Below are the code and all the weights of a small trained network. Each question names an input and a target symbol and asks about switching units off, where a switched-off unit gives its printed mean instead of its output.

import numpy as np


def w(rows, s, z=0):
    codes = np.array(rows[::2]) - 128.0
    scale = np.full(codes.shape[1], s)
    scale[-1] = z or s
    return codes * scale


def f(y):
    return y / 2 * (1 + np.tanh(0.7978845608 * (y + 0.044715 * y**3)))


def softmax(a):
    e = np.exp(a - a.max(-1, keepdims=True))
    return e / e.sum(-1, keepdims=True)


def log_softmax(a):
    a = a - a.max(-1, keepdims=True)
    return a - np.log(np.exp(a).sum(-1, keepdims=True))


def net(x, mask):
    ids = ['αβγζηθσφω'.index(c) for c in x.split()]
    T = len(ids)
    res = E[ids] + P[:T]
    u = 0
    for l in range(3):
        q, k, v = (res @ M[l].T for M in (Q, K, V))
        z = softmax(np.where(np.tri(T) > 0, q @ k.T / 3**0.5, -1e9)) @ v
        res = res + np.where(mask[u], z, O[l][:, -1]) @ O[l][:, :-1]
        u += 1
        y = f(res @ A[l][:, :-1].T + A[l][:, -1])
        res = res + np.where(mask[u : u + 12], y, B[l][:, -1]) @ B[l][:, :-1]
        u += 12
    return log_softmax(res[-1] @ U[:, :-1].T + U[:, -1])


Q, K, V, O, A, B = {}, {}, {}, {}, {}, {}
E = w([
[177,177,136,136,74],'α',
[158,113,126,118,83],'β',
[117,94,128,113,96],'γ',
[90,176,132,136,99],'ζ',
[98,136,160,115,146],'η',
[184,88,156,96,121],'θ',
[144,228,136,148,90],'σ',
[122,7,159,74,148],'φ',
[165,147,169,105,149],'ω',
],0.014)
P = w([
[93,139,91,102,134],'0',
[156,121,153,128,133],'1',
[101,130,152,85,141],'2',
[110,152,106,103,81],'3',
[139,88,70,215,188],'4',
[253,131,91,130,121],'5',
[124,78,224,183,56],'6',
[87,92,50,125,151],'7',
],0.015)
Q[0] = w([
[101,96,141,250,171],'0.h0',
[33,149,172,21,66],'0.h0',
[17,165,6,88,230],'0.h0',
],0.022)
K[0] = w([
[141,98,191,186,45],'0.h0',
[129,134,4,99,151],'0.h0',
[149,104,109,227,189],'0.h0',
],0.029)
V[0] = w([
[249,117,102,105,54],'0.h0',
[189,125,172,70,223],'0.h0',
[176,250,136,173,171],'0.h0',
],0.015)
O[0] = w([
[138,106,71,28,145,145],'0.h0',
[111,91,192,114,19,2],'0.h0',
[195,118,254,83,144,236],'0.h0',
],0.012,0.0023)
A[0] = w([
[238,159,89,145,66,62],'0.n0',
[117,182,70,18,58,174],'0.n1',
[210,66,107,177,186,144],'0.n2',
[137,153,144,46,122,20],'0.n3',
[200,3,111,161,88,251],'0.n4',
[173,168,139,165,95,24],'0.n5',
[178,97,191,250,202,78],'0.n6',
[108,59,83,175,224,154],'0.n7',
[58,107,166,105,169,86],'0.n8',
[88,137,80,72,174,91],'0.n9',
[51,117,217,65,81,50],'0.n10',
[152,90,129,198,204,44],'0.n11',
],0.006,0.0018)
B[0] = w([
[88,114,97,94,194,182],'0.n0',
[104,57,227,133,255,217],'0.n1',
[122,168,101,123,169,198],'0.n2',
[142,95,102,175,128,184],'0.n3',
[75,240,144,150,141,221],'0.n4',
[50,93,127,75,149,149],'0.n5',
[37,226,58,110,43,252],'0.n6',
[183,200,134,153,106,185],'0.n7',
[169,156,90,157,101,132],'0.n8',
[179,115,185,138,161,167],'0.n9',
[186,189,120,129,105,165],'0.n10',
[139,174,65,154,40,150],'0.n11',
],0.0085,0.0041)
Q[1] = w([
[175,135,175,255,174],'1.h0',
[106,216,157,138,166],'1.h0',
[200,104,119,202,93],'1.h0',
],0.006)
K[1] = w([
[124,100,73,15,89],'1.h0',
[2,118,226,137,216],'1.h0',
[195,158,25,18,66],'1.h0',
],0.0061)
V[1] = w([
[127,254,172,126,108],'1.h0',
[102,145,103,201,71],'1.h0',
[147,201,101,217,236],'1.h0',
],0.0085)
O[1] = w([
[255,167,186,238,167,249],'1.h0',
[50,25,206,136,191,108],'1.h0',
[107,129,41,227,119,254],'1.h0',
],0.0065,0.0086)
A[1] = w([
[100,169,85,84,62,147],'1.n0',
[161,99,178,113,58,49],'1.n1',
[168,138,74,117,97,81],'1.n2',
[94,132,82,122,140,103],'1.n3',
[152,126,108,126,101,136],'1.n4',
[102,157,201,148,26,31],'1.n5',
[55,175,116,2,37,54],'1.n6',
[113,154,135,168,116,75],'1.n7',
[163,144,87,109,102,76],'1.n8',
[103,95,119,52,146,3],'1.n9',
[58,209,142,123,190,46],'1.n10',
[88,104,159,125,155,95],'1.n11',
],0.0074,0.0028)
B[1] = w([
[156,133,177,131,193,169],'1.n0',
[204,135,47,128,88,149],'1.n1',
[119,107,169,108,169,190],'1.n2',
[152,140,121,64,84,203],'1.n3',
[111,121,125,113,138,150],'1.n4',
[198,22,154,110,122,230],'1.n5',
[96,254,198,197,116,183],'1.n6',
[117,51,126,115,79,254],'1.n7',
[104,106,158,102,130,180],'1.n8',
[155,110,112,195,105,139],'1.n9',
[201,50,128,120,107,232],'1.n10',
[101,127,182,103,180,134],'1.n11',
],0.0083,0.0033)
Q[2] = w([
[128,238,116,32,27],'2.h0',
[251,70,31,142,70],'2.h0',
[102,200,145,209,194],'2.h0',
],0.0034)
K[2] = w([
[62,134,117,3,150],'2.h0',
[202,153,99,160,156],'2.h0',
[119,98,210,176,169],'2.h0',
],0.0043)
V[2] = w([
[85,22,65,107,129],'2.h0',
[82,138,211,254,176],'2.h0',
[52,131,228,42,134],'2.h0',
],0.0087)
O[2] = w([
[254,197,107,200,94,25],'2.h0',
[164,121,56,4,33,208],'2.h0',
[172,19,90,220,107,2],'2.h0',
],0.0068,0.014)
A[2] = w([
[164,143,223,173,136,73],'2.n0',
[211,86,91,211,132,56],'2.n1',
[67,102,61,114,152,144],'2.n2',
[195,75,107,137,111,56],'2.n3',
[209,176,149,213,103,122],'2.n4',
[74,39,126,60,192,182],'2.n5',
[93,136,157,199,114,143],'2.n6',
[73,105,160,162,187,56],'2.n7',
[198,83,114,193,140,114],'2.n8',
[150,103,3,95,254,132],'2.n9',
[58,141,77,175,75,3],'2.n10',
[157,127,79,67,75,50],'2.n11',
],0.0082,0.0059)
B[2] = w([
[214,106,127,179,175,153],'2.n0',
[94,190,150,41,155,146],'2.n1',
[104,175,115,138,148,179],'2.n2',
[96,112,117,144,138,145],'2.n3',
[84,72,26,86,117,173],'2.n4',
[127,163,193,135,87,255],'2.n5',
[101,93,141,198,127,139],'2.n6',
[165,75,175,96,159,139],'2.n7',
[64,131,141,103,140,144],'2.n8',
[123,76,183,251,130,225],'2.n9',
[186,45,84,27,163,168],'2.n10',
[198,101,144,162,188,183],'2.n11',
],0.011,0.0085)
U = w([
[164,73,150,102,152,3],'α',
[139,108,127,139,148,107],'β',
[143,142,86,161,105,195],'γ',
[163,187,79,138,56,178],'ζ',
[140,106,124,141,3,218],'η',
[99,131,153,93,85,132],'θ',
[176,155,117,70,135,130],'σ',
[125,75,95,85,138,50],'φ',
[209,83,120,109,71,135],'ω',
],0.0074,0.0032)

Each question gives the input, a string of symbols that net reads in full, and the target symbol t.
The units are the heads (3 rows each of Q, K, V and O) and the neurons (one row each of A and B). Each row of codes is followed by its name. A weight is (code - 128) times the scale printed after its matrix; where a second scale follows, it is the last column's (O, A, B and U).
mask holds one flag per unit, layer by layer, with each layer's heads first. A switched-off unit (its flag False) gives its mean, the last column of its rows in O or B, instead of its output. The means were averaged over made-up inputs and are rounded, as every weight is.
A unit's drop is (log p(t) with every unit on - log p(t) with that unit switched off) / (log p(t) with every unit on - log p(t) with every unit switched off).
The circuit of an input: a set's keep is (log p(t) with only the set's units on - log p(t) with every unit switched off) / (log p(t) with every unit on - log p(t) with every unit switched off). Starting from the 12 units with the biggest drops (on a tie, the unit counted first), units are removed one at a time, each time the one whose removal leaves the highest keep (on an exact tie, the one counted first), for as long as the keep stays at least 0.8.
circuit, biggest first: the units of the circuit, biggest drop first
unit that matters most: the unit with the biggest drop
top k neurons: the k neurons with the biggest drops, biggest first
k most important neurons of layer l: the k neurons of layer l with the biggest drops, biggest first
input ω σ α, target α: circuit, biggest first -> (0.h0 2.h0 1.h0 1.n5)
input ζ ζ α γ ζ, target σ: circuit, biggest first -> (2.h0 0.h0 1.h0)
input ζ η η ζ, target σ: top 2 neurons -> (2.n11 2.n9)
input β η γ, target β: circuit, biggest first -> (0.h0 2.n9 0.n1)
input ζ φ γ σ ω, target φ: circuit, biggest first -> (0.h0 2.n10)
input β φ θ α η, target φ: circuit, biggest first -> (2.n10 0.h0)
input γ σ θ ζ ω ζ θ, target ζ: circuit, biggest first -> (0.h0 2.h0 0.n6 1.h0)
input ζ γ σ α σ σ γ σ, target σ: circuit, biggest first -> (0.h0 2.h0 1.h0)
input σ θ η ω σ ζ, target θ: circuit, biggest first -> (2.h0 1.h0 0.h0)
input φ β ζ ω σ σ σ, target φ: unit that matters most -> 2.h0
input θ θ θ θ σ η, target θ: circuit, biggest first -> (1.h0 0.h0)
input η η γ ζ β γ η, target ω: 2 most important neurons of layer 2 -> (2.n11 2.n2)
input β φ φ η ζ γ σ α, target ζ: circuit, biggest first -> (0.h0 2.h0 0.n6)
input ω σ φ γ η, target α: top 3 neurons -> (2.n0 1.n1 0.n10)
input η γ φ ζ θ ζ, target φ: circuit, biggest first -> (0.h0 2.n10)
input η φ γ, target η: circuit, biggest first -> (0.h0 2.h0)
input σ φ γ σ η θ ω θ, target θ: circuit, biggest first -> (2.h0 0.h0 1.h0)
input γ γ σ σ, target γ: circuit, biggest first -> (0.h0 1.h0)
input β η η, target γ: circuit, biggest first -> (0.h0 1.h0 2.h0)
input σ φ σ φ θ η γ σ, target θ: top neuron -> (2.n5)
input θ η ω φ γ γ, target η: 2 most important neurons of layer 1 -> (1.n6 1.n10)
input η β ω α ζ θ, target ω: top 3 neurons -> (0.n4 2.n11 1.n5)
input γ σ σ β β, target σ: most important neuron of layer 0 -> (0.n7)
input φ σ α η β, target φ: 2 most important neurons of layer 2 -> (2.n4 2.n8)
input η β α, target ω: 2 most important neurons of layer 2 -> (2.n11 2.n5)
input γ θ ω, target γ: 2 most important neurons of layer 2 -> (2.n9 2.n5)
input σ σ θ σ β, target θ: unit that matters most -> 2.h0
input φ γ φ, target φ: 2 most important neurons of layer 2 -> (2.n10 2.n1)
input η φ φ η γ η σ, target ω: top 2 neurons -> (2.n11 0.n6)
